Below are the code and all the weights of a small trained network. Each question names an input and a class and asks about switching units off, where a switched-off unit gives its printed mean instead of its output.

import numpy as np


def w(rows, s, z=0):
    codes = np.array(rows[::2]) - 128.0
    scale = np.full(codes.shape[1], s)
    scale[-1] = z or s
    return codes * scale


def f(y):
    return y / 2 * (1 + np.tanh(0.7978845608 * (y + 0.044715 * y**3)))


def log_softmax(a):
    a = a - a.max(-1, keepdims=True)
    return a - np.log(np.exp(a).sum(-1, keepdims=True))


def net(x, mask):
    res = np.array(x, float).reshape(1, 4) / 4 @ E
    y = f(res @ A[0][:, :-1].T + A[0][:, -1])
    res = res + np.where(mask, y, B[0][:, -1]) @ B[0][:, :-1]
    return log_softmax(res[-1] @ U[:, :-1].T + U[:, -1])


A, B = {}, {}
E = w([
[134,186,109,87,197,168,121,100],'x0',
[170,37,102,96,176,79,79,142],'x1',
[147,66,153,102,110,91,161,186],'x2',
[254,111,243,212,175,178,225,80],'x3',
],0.006)
A[0] = w([
[126,99,238,191,138,156,201,105,233],'neuron 0',
[114,2,124,90,107,6,89,181,201],'neuron 1',
[164,125,126,99,209,154,127,119,223],'neuron 2',
[78,200,50,115,147,120,56,90,254],'neuron 3',
[133,30,112,111,106,15,112,187,186],'neuron 4',
[183,148,190,158,145,184,181,77,202],'neuron 5',
[98,100,90,92,150,82,129,157,204],'neuron 6',
],0.0073,0.0033)
B[0] = w([
[243,166,193,197,144,200,181,76,254],'neuron 0',
[166,2,107,37,208,46,101,172,218],'neuron 1',
[154,132,153,87,184,135,91,178,182],'neuron 2',
[67,120,31,72,93,120,12,174,213],'neuron 3',
[210,30,140,89,167,62,99,155,201],'neuron 4',
[188,156,203,123,193,173,161,85,240],'neuron 5',
[111,104,100,71,128,104,76,185,166],'neuron 6',
],0.0076,0.0073)
U = w([
[71,144,124,168,128,68,195,111,3],'0',
[189,56,165,196,143,81,196,108,64],'1',
[22,175,37,140,6,131,64,149,125],'2',
[162,209,202,220,156,254,217,64,179],'3',
[120,69,89,57,210,69,71,171,197],'4',
],0.006,0.0046)

Each question gives the input, the list of numbers given to net, and the class t.
The units are the neurons (one row each of A and B). Each row of codes is followed by its name. A weight is (code - 128) times the scale printed after its matrix; where a second scale follows, it is the last column's (A, B and U).
mask holds one flag per neuron, in row order. A switched-off neuron (its flag False) gives its mean, the last column of its row in B, instead of its output. The means were averaged over made-up inputs and are rounded, as every weight is.
A unit's drop is (log p(t) with every unit on - log p(t) with that unit switched off) / (log p(t) with every unit on - log p(t) with every unit switched off).
The circuit of an input: a set's keep is (log p(t) with only the set's units on - log p(t) with every unit switched off) / (log p(t) with every unit on - log p(t) with every unit switched off). Starting from all 7 units, units are removed one at a time, each time the one whose removal leaves the highest keep (on an exact tie, the one counted first), for as long as the keep stays at least 0.8.
units of the circuit, in order: the units of the circuit, biggest drop first
k most important neurons: the k neurons with the biggest drops, biggest first
drop when u is switched off: that unit's drop, to one decimal
input [-4,3,2,6], class 3: units of the circuit, in order -> (neuron 0; neuron 5)
input [-4,-7,3,-5], class 2: units of the circuit, in order -> (neuron 5; neuron 2; neuron 0)
input [-1,4,-2,4], class 3: most important neuron -> (neuron 1)
input [3,2,5,3], class 3: units of the circuit, in order -> (neuron 3; neuron 1)
input [-3,-1,-4,-6], class 2: units of the circuit, in order -> (neuron 3; neuron 5)
input [0,-4,5,0], class 3: units of the circuit, in order -> (neuron 1; neuron 3)
input [-2,2,6,7], class 3: 2 most important neurons -> (neuron 0; neuron 5)
input [2,-7,3,-1], class 2: 4 most important neurons -> (neuron 0; neuron 5; neuron 4; neuron 2)
input [7,-1,-2,-7], class 2: drop when neuron 1 is switched off -> 0.1
input [-4,2,4,6], class 3: drop when neuron 0 is switched off -> 0.5
input [-4,2,-4,2], class 3: drop when neuron 4 is switched off -> 0.2
